Below is a small trained network, with its code and all its weights. Each question gives an input and a target symbol and asks what happens when units are switched off, that is, made to give their printed mean instead of their output.

import numpy as np


def w(rows, s, z=0):
    codes = np.array(rows[::2]) - 128.0
    scale = np.full(codes.shape[1], s)
    scale[-1] = z or s
    return codes * scale


def f(y):
    return np.maximum(y, 0)


def softmax(a):
    e = np.exp(a - a.max(-1, keepdims=True))
    return e / e.sum(-1, keepdims=True)


def log_softmax(a):
    a = a - a.max(-1, keepdims=True)
    return a - np.log(np.exp(a).sum(-1, keepdims=True))


def net(x, mask):
    ids = ['βεζθλμτ'.index(c) for c in x.split()]
    T = len(ids)
    res = E[ids] + P[:T]
    u = 0
    for l in range(2):
        q, k, v = (res @ M[l].T for M in (Q, K, V))
        z = softmax(np.where(np.tri(T) > 0, q @ k.T / 3**0.5, -1e9)) @ v
        res = res + np.where(mask[u], z, O[l][:, -1]) @ O[l][:, :-1]
        u += 1
        y = f(res @ A[l][:, :-1].T + A[l][:, -1])
        res = res + np.where(mask[u : u + 4], y, B[l][:, -1]) @ B[l][:, :-1]
        u += 4
    return log_softmax(res[-1] @ U[:, :-1].T + U[:, -1])


Q, K, V, O, A, B = {}, {}, {}, {}, {}, {}
E = w([
[138,97,195,224,115,124,157,129,188],'β',
[94,76,163,165,101,113,186,80,60],'ε',
[167,41,94,139,144,121,163,51,76],'ζ',
[129,144,61,132,107,138,113,117,199],'θ',
[7,138,137,111,73,119,178,130,163],'λ',
[127,116,117,144,70,162,179,193,98],'μ',
[129,186,112,181,118,97,201,120,101],'τ',
],0.022)
P = w([
[179,146,251,93,115,172,124,77,162],'0',
[59,110,150,148,171,159,81,144,154],'1',
[61,101,127,152,110,147,87,129,156],'2',
[80,110,124,152,60,124,80,87,145],'3',
[100,109,116,148,48,104,78,89,140],'4',
[115,105,107,123,65,70,88,126,148],'5',
[130,96,83,108,113,67,133,130,161],'6',
[136,103,76,106,115,95,156,114,153],'7',
[133,132,65,131,141,188,187,77,135],'8',
],0.013)
Q[0] = w([
[139,129,93,157,92,122,178,61,161],'0.h0',
[162,108,130,109,71,8,118,126,146],'0.h0',
[76,69,59,160,96,115,172,97,174],'0.h0',
],0.015)
K[0] = w([
[110,140,37,75,138,73,166,158,122],'0.h0',
[102,133,66,155,8,85,97,100,74],'0.h0',
[143,171,75,109,119,106,184,170,73],'0.h0',
],0.013)
V[0] = w([
[202,138,99,146,94,164,168,220,89],'0.h0',
[58,2,174,25,19,128,132,118,185],'0.h0',
[112,192,154,98,147,91,154,137,17],'0.h0',
],0.0065)
O[0] = w([
[25,99,48,196,211,189,10,239,81,217],'0.h0',
[62,50,150,104,176,254,151,132,159,254],'0.h0',
[90,105,206,118,100,45,156,193,63,112],'0.h0',
],0.0082,0.0068)
A[0] = w([
[106,111,175,129,137,131,166,144,85,111],'0.n0',
[198,128,178,4,165,97,40,218,90,4],'0.n1',
[149,80,127,120,125,97,180,66,171,172],'0.n2',
[158,114,91,106,141,123,93,103,99,114],'0.n3',
],0.013,0.014)
B[0] = w([
[150,119,60,125,98,92,138,60,188,192],'0.n0',
[74,6,190,218,139,56,108,51,62,128],'0.n1',
[95,183,135,134,165,179,109,126,106,244],'0.n2',
[152,175,157,190,135,151,105,156,116,151],'0.n3',
],0.015,0.011)
Q[1] = w([
[133,116,150,141,128,136,44,16,155],'1.h0',
[254,142,216,49,162,97,210,150,107],'1.h0',
[31,172,35,208,129,223,63,41,98],'1.h0',
],0.0098)
K[1] = w([
[100,20,50,166,126,169,66,93,55],'1.h0',
[129,190,244,231,255,82,116,43,197],'1.h0',
[147,123,46,101,55,202,192,172,10],'1.h0',
],0.0071)
V[1] = w([
[195,85,130,63,72,125,152,175,139],'1.h0',
[158,94,186,240,123,206,158,27,120],'1.h0',
[32,93,29,130,171,52,2,106,115],'1.h0',
],0.0061)
O[1] = w([
[50,185,128,214,1,237,143,106,53,48],'1.h0',
[171,111,59,93,169,102,208,166,154,254],'1.h0',
[115,118,195,116,133,54,102,11,184,210],'1.h0',
],0.0091,0.0058)
A[1] = w([
[201,119,255,60,124,58,28,114,108,3],'1.n0',
[190,65,181,105,192,128,74,92,47,18],'1.n1',
[91,159,133,54,186,147,173,148,167,118],'1.n2',
[116,141,126,201,141,146,167,70,170,150],'1.n3',
],0.0075,0.0052)
B[1] = w([
[76,124,107,133,244,179,140,132,160,133],'1.n0',
[156,116,125,49,114,65,153,235,84,161],'1.n1',
[84,139,166,193,102,77,86,100,91,254],'1.n2',
[177,134,179,70,44,171,108,182,114,254],'1.n3',
],0.011,0.0094)
U = w([
[164,109,234,226,129,126,149,142,196,62],'β',
[171,68,152,141,114,125,167,3,133,156],'ε',
[131,131,185,31,119,134,111,168,85,128],'ζ',
[148,207,87,96,126,156,45,89,206,93],'θ',
[15,192,181,55,113,138,153,133,144,2],'λ',
[81,26,93,152,105,172,138,181,143,190],'μ',
[145,189,118,218,25,47,110,152,97,177],'τ',
],0.0062,0.0052)

Each question gives the input, a string of symbols that net reads in full, and the target symbol t.
The units are the heads (3 rows each of Q, K, V and O) and the neurons (one row each of A and B). Each row of codes is followed by its name. A weight is (code - 128) times the scale printed after its matrix; where a second scale follows, it is the last column's (O, A, B and U).
mask holds one flag per unit, layer by layer, with each layer's heads first. A switched-off unit (its flag False) gives its mean, the last column of its rows in O or B, instead of its output. The means were averaged over made-up inputs and are rounded, as every weight is.
A unit's drop is (log p(t) with every unit on - log p(t) with that unit switched off) / (log p(t) with every unit on - log p(t) with every unit switched off).
The circuit of an input: a set's keep is (log p(t) with only the set's units on - log p(t) with every unit switched off) / (log p(t) with every unit on - log p(t) with every unit switched off). Starting from all 10 units, units are removed one at a time, each time the one whose removal leaves the highest keep (on an exact tie, the one counted first), for as long as the keep stays at least 0.8.
units of the circuit, in order: the units of the circuit, biggest drop first
unit that matters most: the unit with the biggest drop
top k neurons: the k neurons with the biggest drops, biggest first
top k neurons in layer l: the k neurons of layer l with the biggest drops, biggest first
drop when u is switched off: that unit's drop, to one decimal
input ζ τ μ θ, target τ: units of the circuit, in order : 0.h0, 0.n2
input β μ ε ζ, target μ: units of the circuit, in order : 0.h0, 1.h0, 0.n0, 0.n3
input μ μ β μ ζ λ λ ε, target λ: unit that matters most : 0.n2
input μ μ λ β ζ, target ζ: top 3 neurons : 1.n1, 1.n3, 0.n0
input μ θ ε λ θ, target λ: units of the circuit, in order : 0.h0, 0.n2, 0.n0, 1.n2
input μ ζ λ ε, target λ: top 2 neurons : 0.n2, 1.n3
input τ μ ε, target τ: top 2 neurons : 0.n2, 1.n3
input ε μ β, target μ: units of the circuit, in order : 0.h0, 1.h0
input ε μ θ λ, target μ: units of the circuit, in order : 0.h0, 1.h0
input λ ζ ε, target ε: units of the circuit, in order : 0.n0, 1.h0
input τ ζ μ μ μ τ ζ, target τ: top 2 neurons in layer 0 : 0.n2, 0.n3
input ζ μ ε ε μ μ λ ε β, target λ: units of the circuit, in order : 0.n2, 0.h0
input ζ ζ μ μ μ θ, target μ: units of the circuit, in order : 0.n2, 0.h0
input μ ζ ζ μ τ μ θ θ ζ, target θ: top 2 neurons in layer 0 : 0.n2, 0.n3
input μ θ β ε β λ λ ζ, target λ: top neuron in layer 1 : 1.n2
input λ ε ζ μ μ μ θ, target μ: top 3 neurons : 0.n2, 0.n0, 1.n2
input λ ε θ λ ε ε, target ε: top 2 neurons : 0.n0, 1.n2
input τ θ λ λ ζ μ ζ μ ζ, target ζ: top 3 neurons in layer 1 : 1.n1, 1.n3, 1.n2
input ζ ζ θ τ θ ζ τ μ λ, target τ: drop when 0.n2 is switched off : 0.2
input τ ζ μ, target τ: top neuron : 0.n2
input ε μ μ ε μ λ β λ ζ, target λ: drop when 1.n1 is switched off : 0.0
